Below is a small trained network, with its code and all its weights. Each question gives an input and a class and asks what happens when units are switched off, that is, made to give their printed mean instead of their output.

import numpy as np


def w(rows, s, z=0):
    codes = np.array(rows[::2]) - 128.0
    scale = np.full(codes.shape[1], s)
    scale[-1] = z or s
    return codes * scale


def norm(h):
    return h / np.sqrt((h * h).mean(-1, keepdims=True) + 1e-5)


def f(y):
    return y / 2 * (1 + np.tanh(0.7978845608 * (y + 0.044715 * y**3)))


def log_softmax(a):
    a = a - a.max(-1, keepdims=True)
    return a - np.log(np.exp(a).sum(-1, keepdims=True))


def net(x, mask):
    res = np.array(x, float).reshape(1, 4) / 4 @ E
    u = 0
    for l in range(3):
        y = f(norm(res) @ A[l][:, :-1].T + A[l][:, -1])
        res = res + np.where(mask[u : u + 7], y, B[l][:, -1]) @ B[l][:, :-1]
        u += 7
    return log_softmax(norm(res)[-1] @ U[:, :-1].T + U[:, -1])


A, B = {}, {}
E = w([
[126,101,69,175,24,136],'x0',
[129,126,128,128,128,126],'x1',
[141,123,149,137,68,22],'x2',
[248,55,179,72,98,129],'x3',
],0.011)
A[0] = w([
[142,117,135,22,185,169,28],'L0N0',
[254,105,118,130,116,132,93],'L0N1',
[162,63,205,127,162,170,28],'L0N2',
[111,155,158,156,141,36,4],'L0N3',
[177,161,173,59,71,78,2],'L0N4',
[114,204,157,56,160,48,120],'L0N5',
[121,139,207,115,151,145,96],'L0N6',
],0.0086,0.005)
B[0] = w([
[49,97,90,77,77,68,192],'L0N0',
[157,60,114,135,140,227,253],'L0N1',
[92,46,127,33,124,75,184],'L0N2',
[42,161,164,2,135,42,142],'L0N3',
[187,193,163,207,149,162,172],'L0N4',
[95,227,93,131,160,158,212],'L0N5',
[132,36,196,149,238,110,158],'L0N6',
],0.0073,0.0044)
A[1] = w([
[211,47,182,109,99,156,98],'L1N0',
[151,75,254,63,157,138,99],'L1N1',
[32,168,193,156,210,103,91],'L1N2',
[120,137,117,154,152,175,111],'L1N3',
[81,142,156,115,194,95,2],'L1N4',
[231,121,150,193,247,42,113],'L1N5',
[223,152,194,28,138,121,56],'L1N6',
],0.0093,0.0037)
B[1] = w([
[143,120,222,87,133,106,254],'L1N0',
[112,194,7,156,153,115,232],'L1N1',
[190,82,185,97,90,158,221],'L1N2',
[145,100,77,156,129,134,143],'L1N3',
[121,144,195,147,82,170,158],'L1N4',
[138,170,139,202,91,172,172],'L1N5',
[142,167,84,209,189,136,202],'L1N6',
],0.011,0.007)
A[2] = w([
[141,106,206,199,103,55,254],'L2N0',
[197,211,80,78,163,146,60],'L2N1',
[251,150,113,196,110,132,172],'L2N2',
[168,173,83,140,210,148,250],'L2N3',
[180,42,106,166,223,127,124],'L2N4',
[133,44,174,135,138,255,12],'L2N5',
[59,193,163,82,219,134,213],'L2N6',
],0.0099,0.003)
B[2] = w([
[52,209,127,110,81,63,210],'L2N0',
[30,163,115,160,119,76,180],'L2N1',
[138,175,190,124,213,160,237],'L2N2',
[177,109,2,124,157,138,254],'L2N3',
[32,127,121,85,31,67,213],'L2N4',
[77,42,173,168,136,173,227],'L2N5',
[215,35,206,70,99,78,245],'L2N6',
],0.0097,0.0063)
U = w([
[127,8,186,115,144,207,181],'0',
[159,155,249,100,69,74,230],'1',
[114,118,41,200,100,213,5],'2',
[50,164,97,151,52,58,49],'3',
[141,78,63,49,162,72,126],'4',
[143,204,123,184,207,98,114],'5',
],0.02,0.0025)

Each question gives the input, the list of numbers given to net, and the class t.
The units are the neurons (one row each of A and B). Each row of codes is followed by its name. A weight is (code - 128) times the scale printed after its matrix; where a second scale follows, it is the last column's (A, B and U).
mask holds one flag per neuron, layer by layer. A switched-off neuron (its flag False) gives its mean, the last column of its row in B, instead of its output. The means were averaged over made-up inputs and are rounded, as every weight is.
A unit's drop is (log p(t) with every unit on - log p(t) with that unit switched off) / (log p(t) with every unit on - log p(t) with every unit switched off).
The circuit of an input: a set's keep is (log p(t) with only the set's units on - log p(t) with every unit switched off) / (log p(t) with every unit on - log p(t) with every unit switched off). Starting from the 12 units with the biggest drops (on a tie, the unit counted first), units are removed one at a time, each time the one whose removal leaves the highest keep (on an exact tie, the one counted first), for as long as the keep stays at least 0.8.
circuit, biggest first: the units of the circuit, biggest drop first
top k neurons: the k neurons with the biggest drops, biggest first
k most important neurons of layer l: the k neurons of layer l with the biggest drops, biggest first
drop when u is switched off: that unit's drop, to one decimal
input [8,4,0,1], class 0: circuit, biggest first : L1N1
input [0,0,-8,-6], class 0: 3 most important neurons of layer 1 : L1N1, L1N6, L1N2
input [-1,0,4,8], class 5: 2 most important neurons of layer 1 : L1N1, L1N6
input [-7,1,-4,-1], class 0: top 2 neurons : L1N2, L1N4
input [8,-4,1,1], class 1: top 3 neurons : L1N1, L2N3, L0N5
input [-1,8,1,-7], class 1: top 2 neurons : L0N1, L1N1
input [-8,-4,-1,4], class 4: 3 most important neurons of layer 2 : L2N6, L2N3, L2N4
input [0,-7,-1,-2], class 0: top 2 neurons : L1N1, L0N1
input [0,3,2,6], class 5: 3 most important neurons of layer 1 : L1N1, L1N6, L1N2
input [-5,7,-6,2], class 4: drop when L1N1 is switched off : 0.4
input [-6,-8,-6,8], class 4: drop when L1N1 is switched off : 0.4
input [-8,8,-6,7], class 4: drop when L1N1 is switched off : 0.3
